Below are the code and all the weights of a small trained network. Each question names an input and a target symbol and asks about switching units off, where a switched-off unit gives its printed mean instead of its output.

import numpy as np


def w(rows, s, z=0):
    codes = np.array(rows[::2]) - 128.0
    scale = np.full(codes.shape[1], s)
    scale[-1] = z or s
    return codes * scale


def f(y):
    return y / 2 * (1 + np.tanh(0.7978845608 * (y + 0.044715 * y**3)))


def softmax(a):
    e = np.exp(a - a.max(-1, keepdims=True))
    return e / e.sum(-1, keepdims=True)


def log_softmax(a):
    a = a - a.max(-1, keepdims=True)
    return a - np.log(np.exp(a).sum(-1, keepdims=True))


def net(x, mask):
    ids = ['αβγεζηθλμξπστφψ'.index(c) for c in x.split()]
    T = len(ids)
    res = E[ids] + P[:T]
    r = res
    for j in range(2):
        rows = slice(3 * j, 3 * j + 3)
        q, k, v = (r @ M[0][rows].T for M in (Q, K, V))
        z = softmax(np.where(np.tri(T) > 0, q @ k.T / 3**0.5, -1e9)) @ v
        o = O[0][rows]
        res = res + np.where(mask[j], z, o[:, -1]) @ o[:, :-1]
    y = f(res @ A[0][:, :-1].T + A[0][:, -1])
    res = res + np.where(mask[2:14], y, B[0][:, -1]) @ B[0][:, :-1]
    return log_softmax(res[-1] @ U[:, :-1].T + U[:, -1])


Q, K, V, O, A, B = {}, {}, {}, {}, {}, {}
E = w([
[107,112,67],'α',
[84,49,246],'β',
[59,108,75],'γ',
[141,158,96],'ε',
[152,112,125],'ζ',
[103,113,59],'η',
[158,131,130],'θ',
[112,110,58],'λ',
[129,200,104],'μ',
[157,136,130],'ξ',
[55,102,174],'π',
[58,104,136],'σ',
[216,126,86],'τ',
[249,93,188],'φ',
[114,114,54],'ψ',
],0.02)
P = w([
[253,24,59],'0',
[207,95,102],'1',
[189,126,118],'2',
[180,147,130],'3',
[174,156,130],'4',
[166,164,131],'5',
[166,174,135],'6',
[170,183,137],'7',
[165,187,138],'8',
[162,190,136],'9',
[163,195,134],'10',
],0.0064)
Q[0] = w([
[118,148,102],'h0',
[195,157,109],'h0',
[154,88,85],'h0',
[8,91,110],'h1',
[186,114,102],'h1',
[110,204,23],'h1',
],0.012)
K[0] = w([
[70,187,173],'h0',
[164,179,110],'h0',
[161,150,43],'h0',
[6,44,143],'h1',
[219,119,96],'h1',
[91,118,51],'h1',
],0.012)
V[0] = w([
[221,180,63],'h0',
[125,115,49],'h0',
[103,123,212],'h0',
[28,114,175],'h1',
[55,100,250],'h1',
[145,255,38],'h1',
],0.0084)
O[0] = w([
[185,162,78,43],'h0',
[144,184,85,115],'h0',
[128,160,255,164],'h0',
[133,84,75,185],'h1',
[175,32,119,214],'h1',
[67,141,189,2],'h1',
],0.009,0.0079)
A[0] = w([
[64,192,92,215],'n0',
[199,166,155,121],'n1',
[176,73,204,33],'n2',
[77,55,10,179],'n3',
[86,125,99,176],'n4',
[67,103,151,114],'n5',
[165,171,112,1],'n6',
[160,97,79,94],'n7',
[111,137,63,206],'n8',
[45,99,146,194],'n9',
[115,110,156,75],'n10',
[196,78,105,198],'n11',
],0.013,0.0088)
B[0] = w([
[122,46,128,190],'n0',
[2,181,106,143],'n1',
[95,165,32,217],'n2',
[175,191,121,251],'n3',
[145,126,124,157],'n4',
[98,137,38,159],'n5',
[80,100,91,134],'n6',
[144,206,160,151],'n7',
[145,93,159,178],'n8',
[152,79,43,197],'n9',
[118,127,101,142],'n10',
[159,169,215,227],'n11',
],0.0097,0.017)
U = w([
[254,136,149,201],'α',
[123,21,22,141],'β',
[119,138,108,54],'γ',
[118,152,136,111],'ε',
[32,175,44,89],'ζ',
[93,68,229,254],'η',
[127,146,92,24],'θ',
[109,107,174,169],'λ',
[122,138,108,56],'μ',
[117,230,100,75],'ξ',
[130,160,97,25],'π',
[124,158,87,23],'σ',
[81,157,119,143],'τ',
[79,79,130,116],'φ',
[107,144,136,120],'ψ',
],0.0098,0.0097)

Each question gives the input, a string of symbols that net reads in full, and the target symbol t.
The units are the heads (3 rows each of Q, K, V and O) and the neurons (one row each of A and B). Each row of codes is followed by its name. A weight is (code - 128) times the scale printed after its matrix; where a second scale follows, it is the last column's (O, A, B and U).
mask holds one flag per unit, heads first, then neurons. A switched-off unit (its flag False) gives its mean, the last column of its rows in O or B, instead of its output. The means were averaged over made-up inputs and are rounded, as every weight is.
A unit's drop is (log p(t) with every unit on - log p(t) with that unit switched off) / (log p(t) with every unit on - log p(t) with every unit switched off).
The circuit of an input: a set's keep is (log p(t) with only the set's units on - log p(t) with every unit switched off) / (log p(t) with every unit on - log p(t) with every unit switched off). Starting from the 12 units with the biggest drops (on a tie, the unit counted first), units are removed one at a time, each time the one whose removal leaves the highest keep (on an exact tie, the one counted first), for as long as the keep stays at least 0.8.
units of the circuit, in order: the units of the circuit, biggest drop first
most important unit: the unit with the biggest drop
k most important neurons: the k neurons with the biggest drops, biggest first
drop when u is switched off: that unit's drop, to one decimal
input τ ζ ε, target ζ: 3 most important neurons -> [n1, n11, n6]
input ζ π ζ π φ β ζ π π π ε, target η: most important unit -> n2
input π π γ π π μ, target η: 3 most important neurons -> [n2, n3, n0]
input τ π ξ, target ζ: units of the circuit, in order -> [h1, n1, n11]
input γ τ β γ β, target β: units of the circuit, in order -> [n2, n9]
input γ ξ σ, target α: 2 most important neurons -> [n2, n3]
input η λ γ ξ β π π π γ μ, target η: 2 most important neurons -> [n2, n0]
input γ θ γ τ β, target α: units of the circuit, in order -> [h1, n11]
input π π π ξ τ ψ ψ π η ζ, target η: units of the circuit, in order -> [h1, n2]
input π τ γ π β ψ, target α: units of the circuit, in order -> [n2, n3]
input π ψ β β θ π η ζ, target η: units of the circuit, in order -> [h1, n2, n3]
input τ ζ γ φ β π π ψ ξ α, target α: 4 most important neurons -> [n2, n1, n5, n9]
input π π σ, target α: units of the circuit, in order -> [h1, n2, n3]
input φ θ γ, target α: units of the circuit, in order -> [n3]
input ψ η π η β π ξ, target η: 4 most important neurons -> [n2, n3, n9, n5]
input γ π σ π π β ζ π π σ, target β: 2 most important neurons -> [n9, n5]
input π τ σ β α π, target β: 2 most important neurons -> [n2, n9]
input π ψ λ, target α: 2 most important neurons -> [n2, n3]
input μ β σ β π π θ, target η: drop when h1 is switched off -> 0.3
input π π ξ λ π π π γ, target α: drop when n2 is switched off -> 0.3
